Below are the code and all the weights of a small trained network. Each question names an input and a target symbol and asks about switching units off, where a switched-off unit gives its printed mean instead of its output.

import numpy as np


def w(rows, s, z=0):
    codes = np.array(rows[::2]) - 128.0
    scale = np.full(codes.shape[1], s)
    scale[-1] = z or s
    return codes * scale


def norm(h):
    return h / np.sqrt((h * h).mean(-1, keepdims=True) + 1e-5)


def f(y):
    return np.maximum(y, 0)


def softmax(a):
    e = np.exp(a - a.max(-1, keepdims=True))
    return e / e.sum(-1, keepdims=True)


def log_softmax(a):
    a = a - a.max(-1, keepdims=True)
    return a - np.log(np.exp(a).sum(-1, keepdims=True))


def net(x, mask):
    ids = ['αγδεμξω'.index(c) for c in x.split()]
    T = len(ids)
    res = E[ids] + P[:T]
    r = norm(res)
    for j in range(3):
        rows = slice(2 * j, 2 * j + 2)
        q, k, v = (r @ M[0][rows].T for M in (Q, K, V))
        z = softmax(np.where(np.tri(T) > 0, q @ k.T / 2**0.5, -1e9)) @ v
        o = O[0][rows]
        res = res + np.where(mask[j], z, o[:, -1]) @ o[:, :-1]
    y = f(norm(res) @ A[0][:, :-1].T + A[0][:, -1])
    res = res + np.where(mask[3:7], y, B[0][:, -1]) @ B[0][:, :-1]
    return log_softmax(norm(res)[-1] @ U[:, :-1].T + U[:, -1])


Q, K, V, O, A, B = {}, {}, {}, {}, {}, {}
E = w([
[130,59,79,182,209],'α',
[52,8,105,87,109],'γ',
[148,126,167,53,40],'δ',
[149,4,156,201,91],'ε',
[175,87,53,137,155],'μ',
[203,104,112,183,177],'ξ',
[221,124,85,124,145],'ω',
],0.0034)
P = w([
[73,219,81,164,95],'0',
[189,111,41,121,143],'1',
[170,127,192,90,253],'2',
[180,111,61,111,121],'3',
[164,117,203,80,235],'4',
[174,100,74,107,104],'5',
[157,109,217,89,219],'6',
[168,94,91,101,90],'7',
[139,113,223,90,185],'8',
[155,78,120,106,62],'9',
[108,119,227,108,148],'10',
[177,96,68,112,94],'11',
],0.0037)
Q[0] = w([
[94,141,187,127,162],'head 1',
[106,164,142,118,162],'head 1',
[132,85,52,140,13],'head 2',
[184,36,250,81,238],'head 2',
[160,90,58,132,91],'head 3',
[154,88,180,89,194],'head 3',
],0.02)
K[0] = w([
[163,92,135,99,174],'head 1',
[154,70,153,128,120],'head 1',
[56,249,108,198,166],'head 2',
[74,83,205,126,62],'head 2',
[85,196,94,211,131],'head 3',
[91,89,180,133,85],'head 3',
],0.017)
V[0] = w([
[160,139,65,84,114],'head 1',
[168,48,75,96,48],'head 1',
[229,244,152,94,99],'head 2',
[198,82,168,247,107],'head 2',
[112,172,147,120,188],'head 3',
[118,98,177,105,42],'head 3',
],0.014)
O[0] = w([
[99,106,121,196,121,130],'head 1',
[105,126,219,217,148,141],'head 1',
[183,254,132,178,108,1],'head 2',
[162,89,126,204,19,240],'head 2',
[154,120,83,98,119,72],'head 3',
[150,164,210,145,134,136],'head 3',
],0.01,0.0072)
A[0] = w([
[142,220,143,168,122,254],'neuron 1',
[186,202,250,121,176,63],'neuron 2',
[92,83,65,148,120,153],'neuron 3',
[125,116,201,33,146,104],'neuron 4',
],0.015,0.00081)
B[0] = w([
[161,46,126,138,194,200],'neuron 1',
[178,165,158,5,67,220],'neuron 2',
[111,202,187,132,121,254],'neuron 3',
[120,156,128,179,227,190],'neuron 4',
],0.014,0.0073)
U = w([
[64,77,61,45,115,54],'α',
[65,93,163,116,251,24],'γ',
[201,154,181,43,140,160],'δ',
[118,55,191,155,68,254],'ε',
[63,223,151,146,133,123],'μ',
[160,182,48,140,48,30],'ξ',
[188,112,73,180,187,49],'ω',
],0.012,0.00089)

Each question gives the input, a string of symbols that net reads in full, and the target symbol t.
The units are the heads (2 rows each of Q, K, V and O) and the neurons (one row each of A and B). Each row of codes is followed by its name. A weight is (code - 128) times the scale printed after its matrix; where a second scale follows, it is the last column's (O, A, B and U).
mask holds one flag per unit, heads first, then neurons. A switched-off unit (its flag False) gives its mean, the last column of its rows in O or B, instead of its output. The means were averaged over made-up inputs and are rounded, as every weight is.
A unit's drop is (log p(t) with every unit on - log p(t) with that unit switched off) / (log p(t) with every unit on - log p(t) with every unit switched off).
The circuit of an input: a set's keep is (log p(t) with only the set's units on - log p(t) with every unit switched off) / (log p(t) with every unit on - log p(t) with every unit switched off). Starting from all 7 units, units are removed one at a time, each time the one whose removal leaves the highest keep (on an exact tie, the one counted first), for as long as the keep stays at least 0.8.
circuit, biggest first: the units of the circuit, biggest drop first
most important unit: the unit with the biggest drop
top k neurons: the k neurons with the biggest drops, biggest first
which heads matter: for each layer, one digit per head in row order, 1 if its drop is at least 0.15 and else 0, layers parted by /
drop of u: that unit's drop, to one decimal
input α α ε α μ, target ε: circuit, biggest first	head 2
input ω δ ε ε α μ ε μ ξ μ, target ω: which heads matter	011
input ε ε α ε ξ ε ε ε ω δ μ, target δ: circuit, biggest first	neuron 2; head 2
input δ γ ε δ ε α δ ω α ε, target δ: which heads matter	010
input α δ ε ε ξ ε γ ξ ω, target γ: circuit, biggest first	head 2; neuron 4
input ω μ ε γ, target ω: circuit, biggest first	head 2; neuron 1
input μ δ γ ε ε α ε ε, target μ: which heads matter	011
input μ α ξ, target ξ: circuit, biggest first	head 3; head 2
input α μ ξ μ ξ α α ε ε ε γ γ, target α: which heads matter	001
input γ ε ω μ ε δ, target γ: which heads matter	010
input δ α ε ε ε α α ξ, target δ: top 2 neurons	neuron 2; neuron 1
input ε α ε ξ μ ξ δ δ α, target δ: which heads matter	000
input ω γ μ μ γ ε ε ω, target ω: which heads matter	011
input γ ε μ ε ε ε, target γ: most important unit	head 2
input ξ ξ γ ξ γ α δ ξ γ γ μ, target γ: drop of head 2	1.9
input ω ξ ξ ξ ε ξ ω ε α α, target ω: drop of head 2	1.1
input γ ε ξ ε ξ δ δ ξ, target γ: drop of head 1	0.0
